Here is a tiny trained network, its code and every weight. The questions are about switching its units off for an input and a class, where a switched-off unit gives its printed mean instead of its output.

import numpy as np


def w(rows, s, z=0):
    codes = np.array(rows[::2]) - 128.0
    scale = np.full(codes.shape[1], s)
    scale[-1] = z or s
    return codes * scale


def norm(h):
    return h / np.sqrt((h * h).mean(-1, keepdims=True) + 1e-5)


def f(y):
    return y / 2 * (1 + np.tanh(0.7978845608 * (y + 0.044715 * y**3)))


def log_softmax(a):
    a = a - a.max(-1, keepdims=True)
    return a - np.log(np.exp(a).sum(-1, keepdims=True))


def net(x, mask):
    res = np.array(x, float).reshape(1, 2) / 4 @ E
    u = 0
    for l in range(4):
        y = f(norm(res) @ A[l][:, :-1].T + A[l][:, -1])
        res = res + np.where(mask[u : u + 11], y, B[l][:, -1]) @ B[l][:, :-1]
        u += 11
    return log_softmax(norm(res)[-1] @ U[:, :-1].T + U[:, -1])


A, B = {}, {}
E = w([
[186,157,189],'x0',
[91,7,160],'x1',
],0.011)
A[0] = w([
[144,114,97,52],'0.n0',
[106,127,115,6],'0.n1',
[135,129,122,163],'0.n2',
[116,86,4,13],'0.n3',
[127,127,114,219],'0.n4',
[173,113,126,60],'0.n5',
[172,124,130,108],'0.n6',
[90,77,145,29],'0.n7',
[103,174,103,210],'0.n8',
[188,136,171,76],'0.n9',
[193,108,117,52],'0.n10',
],0.012,0.002)
B[0] = w([
[130,125,159,114],'0.n0',
[124,118,169,111],'0.n1',
[127,124,118,140],'0.n2',
[60,152,138,253],'0.n3',
[117,127,94,161],'0.n4',
[109,141,135,122],'0.n5',
[111,126,122,140],'0.n6',
[138,137,5,190],'0.n7',
[120,90,34,219],'0.n8',
[58,139,123,201],'0.n9',
[103,140,136,125],'0.n10',
],0.018,0.0035)
A[1] = w([
[122,130,117,28],'1.n0',
[215,1,106,70],'1.n1',
[224,120,47,203],'1.n2',
[55,144,84,64],'1.n3',
[146,42,176,4],'1.n4',
[158,121,95,157],'1.n5',
[206,24,100,110],'1.n6',
[162,69,190,88],'1.n7',
[85,140,100,44],'1.n8',
[181,193,250,77],'1.n9',
[66,142,91,83],'1.n10',
],0.01,0.0016)
B[1] = w([
[131,124,130,123],'1.n0',
[144,2,109,199],'1.n1',
[184,148,179,221],'1.n2',
[145,117,186,254],'1.n3',
[92,144,46,141],'1.n4',
[152,113,140,154],'1.n5',
[155,46,124,187],'1.n6',
[77,197,65,128],'1.n7',
[140,118,162,182],'1.n8',
[32,88,37,174],'1.n9',
[145,117,178,232],'1.n10',
],0.017,0.0041)
A[2] = w([
[166,200,109,120],'2.n0',
[147,121,111,161],'2.n1',
[142,111,246,114],'2.n2',
[87,70,124,6],'2.n3',
[117,154,175,116],'2.n4',
[151,181,114,103],'2.n5',
[5,145,107,126],'2.n6',
[94,140,97,111],'2.n7',
[180,152,77,73],'2.n8',
[109,128,120,106],'2.n9',
[154,175,113,92],'2.n10',
],0.023,0.0021)
B[2] = w([
[64,97,60,177],'2.n0',
[111,93,134,134],'2.n1',
[253,50,228,183],'2.n2',
[56,163,73,187],'2.n3',
[138,70,171,155],'2.n4',
[88,125,93,158],'2.n5',
[208,246,70,252],'2.n6',
[132,193,136,154],'2.n7',
[75,93,150,154],'2.n8',
[122,156,133,137],'2.n9',
[87,116,98,155],'2.n10',
],0.028,0.014)
A[3] = w([
[159,60,48,99],'3.n0',
[116,147,148,122],'3.n1',
[123,203,114,26],'3.n2',
[115,159,140,50],'3.n3',
[101,184,190,66],'3.n4',
[51,153,177,81],'3.n5',
[117,180,130,50],'3.n6',
[126,183,118,6],'3.n7',
[2,94,125,177],'3.n8',
[164,181,218,60],'3.n9',
[123,129,157,35],'3.n10',
],0.015,0.0018)
B[3] = w([
[2,238,204,210],'3.n0',
[160,105,89,122],'3.n1',
[191,152,50,194],'3.n2',
[173,102,52,125],'3.n3',
[65,99,4,126],'3.n4',
[56,131,155,123],'3.n5',
[179,111,40,153],'3.n6',
[171,142,64,164],'3.n7',
[9,83,198,254],'3.n8',
[99,25,146,173],'3.n9',
[153,113,100,112],'3.n10',
],0.019,0.0072)
U = w([
[8,98,82,222],'0',
[201,225,21,164],'1',
[219,80,177,6],'2',
],0.015,0.0014)

Each question gives the input, the list of numbers given to net, and the class t.
The units are the neurons (one row each of A and B). Each row of codes is followed by its name. A weight is (code - 128) times the scale printed after its matrix; where a second scale follows, it is the last column's (A, B and U).
mask holds one flag per neuron, layer by layer. A switched-off neuron (its flag False) gives its mean, the last column of its row in B, instead of its output. The means were averaged over made-up inputs and are rounded, as every weight is.
A unit's drop is (log p(t) with every unit on - log p(t) with that unit switched off) / (log p(t) with every unit on - log p(t) with every unit switched off).
The circuit of an input: a set's keep is (log p(t) with only the set's units on - log p(t) with every unit switched off) / (log p(t) with every unit on - log p(t) with every unit switched off). Starting from the 12 units with the biggest drops (on a tie, the unit counted first), units are removed one at a time, each time the one whose removal leaves the highest keep (on an exact tie, the one counted first), for as long as the keep stays at least 0.8.
units of the circuit, in order: the units of the circuit, biggest drop first
unit that matters most: the unit with the biggest drop
top k neurons: the k neurons with the biggest drops, biggest first
top k neurons in layer l: the k neurons of layer l with the biggest drops, biggest first
drop when u is switched off: that unit's drop, to one decimal
input [2,5], class 0: units of the circuit, in order : 2.n6
input [-3,2], class 2: top 2 neurons : 0.n8, 1.n3
input [-7,6], class 1: top 2 neurons : 0.n3, 1.n2
input [3,0], class 2: top 2 neurons : 0.n9, 2.n2
input [-1,-3], class 2: top 3 neurons : 0.n7, 1.n2, 1.n4
input [2,-4], class 0: top 2 neurons : 0.n3, 2.n0
input [6,6], class 0: top 4 neurons : 0.n3, 1.n1, 0.n7, 1.n6
input [1,-3], class 2: top 3 neurons in layer 1 : 1.n2, 1.n9, 1.n4
input [4,5], class 0: top 3 neurons : 0.n7, 2.n6, 0.n3
input [0,2], class 2: top 2 neurons : 0.n7, 1.n2
input [-6,-8], class 0: drop when 2.n9 is switched off : 0.0
input [-2,2], class 2: drop when 0.n8 is switched off : 0.6
input [-1,2], class 2: drop when 0.n8 is switched off : 0.2
input [3,-1], class 2: unit that matters most : 0.n9
